Below is a small trained network, with its code and all its weights. Each question gives an input and a class and asks what happens when units are switched off, that is, made to give their printed mean instead of their output.

import numpy as np


def w(rows, s, z=0):
    codes = np.array(rows[::2]) - 128.0
    scale = np.full(codes.shape[1], s)
    scale[-1] = z or s
    return codes * scale


def norm(h):
    return h / np.sqrt((h * h).mean(-1, keepdims=True) + 1e-5)


def f(y):
    return np.maximum(y, 0)


def log_softmax(a):
    a = a - a.max(-1, keepdims=True)
    return a - np.log(np.exp(a).sum(-1, keepdims=True))


def net(x, mask):
    res = np.array(x, float).reshape(1, 8) / 4 @ E
    u = 0
    for l in range(2):
        y = f(norm(res) @ A[l][:, :-1].T + A[l][:, -1])
        res = res + np.where(mask[u : u + 6], y, B[l][:, -1]) @ B[l][:, :-1]
        u += 6
    return log_softmax(norm(res)[-1] @ U[:, :-1].T + U[:, -1])


A, B = {}, {}
E = w([
[86,169,135,232,174],'x0',
[141,124,102,96,37],'x1',
[127,153,156,123,67],'x2',
[2,117,59,89,99],'x3',
[54,139,192,42,61],'x4',
[42,49,168,108,196],'x5',
[106,104,165,88,145],'x6',
[111,159,141,95,215],'x7',
],0.0047)
A[0] = w([
[177,85,123,70,34,166],'L0N0',
[192,48,137,90,78,174],'L0N1',
[126,138,124,130,130,48],'L0N2',
[145,167,123,176,254,109],'L0N3',
[121,118,211,111,150,4],'L0N4',
[148,144,103,172,120,20],'L0N5',
],0.0079,0.0019)
B[0] = w([
[143,141,127,192,232,232],'L0N0',
[97,193,144,180,198,211],'L0N1',
[120,46,161,135,123,128],'L0N2',
[181,168,145,188,255,253],'L0N3',
[130,130,65,159,128,163],'L0N4',
[142,99,163,156,57,156],'L0N5',
],0.0083,0.0048)
A[1] = w([
[147,90,128,143,219,205],'L1N0',
[63,82,34,111,217,229],'L1N1',
[155,254,74,108,40,141],'L1N2',
[114,185,123,144,98,63],'L1N3',
[58,96,200,199,69,105],'L1N4',
[192,114,206,164,167,250],'L1N5',
],0.0081,0.0024)
B[1] = w([
[134,255,124,203,142,251],'L1N0',
[108,229,192,68,60,230],'L1N1',
[226,154,125,207,249,172],'L1N2',
[195,131,89,88,159,145],'L1N3',
[51,164,219,80,111,161],'L1N4',
[184,243,176,61,214,254],'L1N5',
],0.0053,0.0075)
U = w([
[44,133,155,42,50,164],'0',
[176,233,144,157,230,207],'1',
[166,12,91,79,122,2],'2',
[180,62,28,167,53,44],'3',
],0.011,0.0045)

Each question gives the input, the list of numbers given to net, and the class t.
The units are the neurons (one row each of A and B). Each row of codes is followed by its name. A weight is (code - 128) times the scale printed after its matrix; where a second scale follows, it is the last column's (A, B and U).
mask holds one flag per neuron, layer by layer. A switched-off neuron (its flag False) gives its mean, the last column of its row in B, instead of its output. The means were averaged over made-up inputs and are rounded, as every weight is.
A unit's drop is (log p(t) with every unit on - log p(t) with that unit switched off) / (log p(t) with every unit on - log p(t) with every unit switched off).
unit that matters most: the unit with the biggest drop
top k neurons: the k neurons with the biggest drops, biggest first
top k neurons in layer l: the k neurons of layer l with the biggest drops, biggest first
drop of u: that unit's drop, to one decimal
input [8,2,4,7,-6,-2,-6,-8], class 3: unit that matters most : L1N5
input [1,-1,2,-3,5,4,2,3], class 0: top 2 neurons : (L0N3 L0N0)
input [1,5,-3,7,-1,-3,-4,-7], class 3: top 3 neurons : (L1N5 L0N3 L1N0)
input [-8,8,-8,6,0,1,-3,1], class 0: top 2 neurons : (L0N3 L1N1)
input [1,5,3,3,-7,-8,-6,-3], class 3: top 3 neurons in layer 0 : (L0N3 L0N5 L0N1)
input [4,3,-6,2,-1,6,-1,-5], class 0: top 2 neurons : (L0N3 L0N0)
input [-6,-1,0,7,2,-4,8,4], class 0: top 2 neurons : (L0N3 L1N5)
input [6,4,-4,8,-1,-8,-4,0], class 3: top 2 neurons : (L1N5 L0N3)
input [-5,-2,-1,6,1,8,-3,7], class 0: drop of L0N0 : 0.1
input [2,-3,3,8,-4,-2,1,-7], class 0: drop of L1N4 : 0.3
input [2,-6,5,2,5,4,-7,2], class 0: drop of L1N4 : 0.1
